Rows with their classes
[-10 -18  -8   2  10 -11  -1  -6  -1   7  -8  -4  -3   2   1   1  -1  -3
  -8   3  -2   6   4  -9   3  -5  -2   2   3  -1  12   1   7   3  -3 -22
  -6  -2  -2  -5  13  -4   0  13   6  13 -15   1   6 -11   5  -8   3 -16
   6   6  -4 -16 -31   2  -8   1   8  -7   2  -3  41 -24   7  -8  -6   0
   7   1  -5  -3   0] | neti
[-12 -11  -5   5   5   4  -4  -8  -3  -8  16  -9 -19   1  -2   6  -4  -9
 -16   6 -11  -7  -9  -4   5  -7   8   3   1   3   5   0   6   2  11 -16
   2  -7  -4   4   1  -6   3  -2  -3 -17   2   7 -12   3   1  -6   6   2
   0  42   6   0  -6 -18   9   1 -16  19  -7 -13  22   4   2  -8   0  -5
  -5   7  -6  -6 -10] | rupu
[-15 -10  -2   4   9   8  -5  -1  -5  -6   3 -13 -14   5   1   4  -8  -8
 -15   1  -5  -5  -5  -5  10  -9   7   1   1  -1  13   1   4   2  10  -8
   4  -9  -6  -1   1   3   7   3  -1 -15   1   7 -12   1   2  -2   9   0
   8  26   2   2 -13  -7   6   0  -2  23  -8  -9  12  -2   2 -14  -9   1
  -4   8  -7  -2  -8] | rupu
[ -5   5  -6  -8   0  -1  -4  -9   0  17  18  16 -15  -2  -3  11   1   2
 -13  -3  -7 -15  -5  -9 -19   8   9  -1  -4  -1  -1  -3  -4   1   6   9
  19   1   1  -2 -18 -13 -10  17  10 -10   7  -5  -8 -11  -1   4 -10  10
   3   5  -6  -9  10  -3 -15   0  31   3  14  -3  -3  20  -2   4  -1   1
   0   7   0   4   4] | nerap
[ -1  -7   1   1   7  -9   1   2  -1   9 -14  -3  13   0   8  -7  -1  -4
  11   2  -1  19   5  -7   4  -6  -8   3  -1   0   6   2   1  -1 -11 -10
 -13   3  -1   1  17   2  -1  13   6  26 -16   4  13 -13   6  -5   4 -15
   4 -15  -2 -16 -34  21 -10  -1  15 -14   5  -2  26 -33   8  -4  -5   0
   2  -4  -7  -4   3] | neti
[ -8  -5 -19   2  -5  -5  11  -5   8  43 -20  23  12  -3   1 -14 -16  -1
 -10   1 -17  15   9   9  -8   2 -13  -2   1  -4 -19   7  -1   1 -20 -17
 -16   7  11   4  23  -2   6  27  -1   6   2  -9   9  -5   1   0   2 -14
  -6 -18   3  -6 -21  -6 -26   2  16 -12   6   8  22 -34  -1   5  -2  -2
  38  -5   1  -1  -2] | vabib
[-10  -6  12  -1   6   1  -3  -8  -4  -1  20  -7 -10   2   2   3  -4  -8
 -12  -1  -3  -8  -3  -9  -6 -11  10  -1   0   0  12   1  -3   4  10  -2
   6  -5 -11   0   0   3  -2   8   1 -15  -3   7 -11   0   2   2   6  -1
   6  24   0  -9  -7   1   6   1  11  16   0 -10  10   3   1 -13   2   0
 -13   8  -6  -4  -5] | rupu
[-15 -17   0   2  -1 -11   2  -6  -5   6  -8 -13  -2   2 -22   0  -4  -8
  -8   7  -9   6   6 -15   1  -7   4   0   2  -2  23   0   3   3  -6 -14
   0  -3  -8  -3  14   0  -4  16   8   6 -14   2  -3 -11   6  -7   4 -11
  13   0  -6 -15 -32  15  -7  -1  27   6   1  -6  24 -23   6 -20  -5   1
  -1   5 -10  -5   3] | neti
[ -7  -6   3   2  10  -6   3 -11   0  12 -13   0   7  -1   3  -9 -10  -5
 -12   2 -21  10  10 -12  -2  -6   0   0   1  -2  12   0  -5  -2 -12  -3
  -4  -1 -14   2  20   9  -3  17   3   1  -9  -4  -6  -5   1  -6   8   0
   8  -8  -8  -7 -28  13 -19  -1  26   1  -5   8  -7 -36   4 -14  -3  -6
   2 -10  -4  -4   3] | neti
[  3  -1  13  -3   4  -9   3  -9   4  14   0   3  10  -2   3  -5  -4   1
   0  -1 -16   6   6 -10 -12  -2  -2  -2  -1   1   9   0  -9  -1  -6  14
  -2   3 -12   0  11   6  -7  19   8   0  -3  -3   1  -7   3   2   1   7
   8 -15   0 -19 -11  24  -7   1  41  -1   7   8 -16 -12   1  -4   1  -3
  -2  -4  -1 -10   5] | neti
[ -7 -12   4   1   8 -14   7  -9   3  19  -3   1  10   0   2  -5  -6  -4
  -6   2 -12  12  11  -5  -7  -3  -6  -1   0  -2   8   3  -2   5  -8  -6
  -1   8  -7  -2  17   4  -7   5  -1   5 -10  -4   2  -5   1  -1  -3  -6
   7 -20  -4 -21 -11  16 -10   1  27  -7   5   5  10 -24   4  -5  -4  -1
   8  -2  -5  -3   6] | neti
[ -7 -16  -7   2  10 -21   5  -2   2  18 -15  -5   8   0   2  -6  -8  -5
  -8   4 -19   9  11 -11  -5  -3  -3  -2   4  -1  20  -3  -7  -3 -10 -10
  -5  -2  -1  -3  25   3   4  15   9   3  -4  -2  -3  -6   1   0   1   5
  14 -15  -6 -16 -22  25 -17  -1  45   8   1   5   3 -16  -3  -9  -2  -1
  10   0  -3   0   8] | neti
[-12  -6  -6   1   2   2  -5   3  -3  -1   4  -7 -13   4  -4   7  -3  -3
  -7   1   1  -9  -6  -6   0  -5  13   2   2   2   7  -2   3   3  10  -3
  10  -3   0  -2  -9  -3   3   5  -2 -11   3   3 -10  -2   4   0   0   0
   6  16  -1  -1  -5  -5   5   0   8  19   0  -8  11  12   1  -6  -3   5
  -2   9  -6  -1  -5] | rupu
